Here is a tiny trained network, its code and every weight. The questions are about switching its units off for an input and a class, where a switched-off unit gives its printed mean instead of its output.

import numpy as np


def w(rows, s, z=0):
    codes = np.array(rows[::2]) - 128.0
    scale = np.full(codes.shape[1], s)
    scale[-1] = z or s
    return codes * scale


def norm(h):
    return h / np.sqrt((h * h).mean(-1, keepdims=True) + 1e-5)


def f(y):
    return y / 2 * (1 + np.tanh(0.7978845608 * (y + 0.044715 * y**3)))


def log_softmax(a):
    a = a - a.max(-1, keepdims=True)
    return a - np.log(np.exp(a).sum(-1, keepdims=True))


def net(x, mask):
    res = np.array(x, float).reshape(1, 8) / 4 @ E
    u = 0
    for l in range(2):
        y = f(norm(res) @ A[l][:, :-1].T + A[l][:, -1])
        res = res + np.where(mask[u : u + 6], y, B[l][:, -1]) @ B[l][:, :-1]
        u += 6
    return log_softmax(norm(res)[-1] @ U[:, :-1].T + U[:, -1])


A, B = {}, {}
E = w([
[148,137,132,125,120,133,128],'x0',
[208,46,96,127,226,113,109],'x1',
[111,179,140,78,143,54,254],'x2',
[127,150,112,125,131,117,117],'x3',
[123,124,127,128,129,127,133],'x4',
[120,123,135,144,134,113,129],'x5',
[131,109,130,106,114,163,145],'x6',
[82,204,164,156,219,210,160],'x7',
],0.0077)
A[0] = w([
[113,226,129,128,154,132,223,71],'0.n1',
[103,85,103,151,113,133,108,254],'0.n2',
[175,95,157,146,129,135,100,223],'0.n3',
[102,119,103,145,1,101,121,28],'0.n4',
[69,172,139,237,119,228,94,89],'0.n5',
[140,130,105,111,215,170,123,89],'0.n6',
],0.01,0.0026)
B[0] = w([
[69,63,180,119,86,105,94,254],'0.n1',
[160,113,125,105,98,139,14,196],'0.n2',
[110,143,70,133,90,90,94,194],'0.n3',
[168,162,141,229,154,158,211,233],'0.n4',
[197,185,141,59,203,147,138,251],'0.n5',
[140,154,99,200,1,113,177,175],'0.n6',
],0.0094,0.0057)
A[1] = w([
[85,138,198,188,84,81,253,3],'1.n1',
[251,203,78,224,88,150,115,69],'1.n2',
[173,140,81,248,121,236,106,138],'1.n3',
[125,165,130,179,183,143,255,126],'1.n4',
[132,166,207,160,118,177,90,158],'1.n5',
[159,73,76,113,79,33,196,247],'1.n6',
],0.0081,0.0026)
B[1] = w([
[171,88,38,166,91,163,34,230],'1.n1',
[38,82,173,127,78,134,131,245],'1.n2',
[25,140,185,164,111,94,192,213],'1.n3',
[133,106,67,135,91,43,1,186],'1.n4',
[118,41,199,170,243,104,215,171],'1.n5',
[204,190,76,49,199,171,159,255],'1.n6',
],0.0085,0.0076)
U = w([
[27,131,180,213,116,146,156,193],'0',
[168,109,2,173,59,111,97,7],'1',
[198,203,103,81,237,154,192,182],'2',
],0.014,0.0015)

Each question gives the input, the list of numbers given to net, and the class t.
The units are the neurons (one row each of A and B). Each row of codes is followed by its name. A weight is (code - 128) times the scale printed after its matrix; where a second scale follows, it is the last column's (A, B and U).
mask holds one flag per neuron, layer by layer. A switched-off neuron (its flag False) gives its mean, the last column of its row in B, instead of its output. The means were averaged over made-up inputs and are rounded, as every weight is.
A unit's drop is (log p(t) with every unit on - log p(t) with that unit switched off) / (log p(t) with every unit on - log p(t) with every unit switched off).
The circuit of an input: a set's keep is (log p(t) with only the set's units on - log p(t) with every unit switched off) / (log p(t) with every unit on - log p(t) with every unit switched off). Starting from all 12 units, units are removed one at a time, each time the one whose removal leaves the highest keep (on an exact tie, the one counted first), for as long as the keep stays at least 0.8.
circuit, biggest first: the units of the circuit, biggest drop first
unit that matters most: the unit with the biggest drop
k most important neurons: the k neurons with the biggest drops, biggest first
top k neurons in layer l: the k neurons of layer l with the biggest drops, biggest first
drop when u is switched off: that unit's drop, to one decimal
input [4,1,2,-3,8,2,3,-6], class 2: unit that matters most => 1.n6
input [2,7,2,-8,-1,2,-8,-4], class 2: top 2 neurons in layer 1 => 1.n6; 1.n1
input [-8,0,-6,6,-8,0,-2,7], class 2: 2 most important neurons => 0.n5; 0.n4
input [6,-7,8,-8,-4,3,0,0], class 1: 2 most important neurons => 1.n1; 1.n3
input [3,6,-1,4,8,3,2,6], class 0: circuit, biggest first => 1.n3; 0.n6
input [-4,-4,0,1,-1,3,-2,-8], class 0: circuit, biggest first => 0.n4; 1.n2
input [2,0,-2,-3,6,1,-7,5], class 2: 2 most important neurons => 0.n5; 0.n4
input [-5,2,6,-3,0,-1,-3,8], class 1: 2 most important neurons => 1.n1; 0.n6
input [6,-1,8,1,-1,2,5,5], class 0: 2 most important neurons => 0.n1; 0.n4
input [1,6,2,-8,-7,4,-3,1], class 1: 2 most important neurons => 0.n6; 0.n2
input [-7,-1,-4,1,3,-4,4,-5], class 0: drop when 0.n4 is switched off => 0.6
input [-8,4,3,-4,-7,5,-1,-8], class 2: drop when 1.n6 is switched off => 0.3
input [8,-3,-8,-4,-6,0,-4,6], class 2: drop when 0.n5 is switched off => 2.1
input [-4,-3,6,4,-8,-8,3,6], class 0: circuit, biggest first => 0.n1
input [6,-7,-7,-4,-7,-5,-7,8], class 2: drop when 0.n4 is switched off => 0.0
input [5,-6,-2,-6,-6,-2,3,-6], class 0: 2 most important neurons => 0.n4; 1.n3
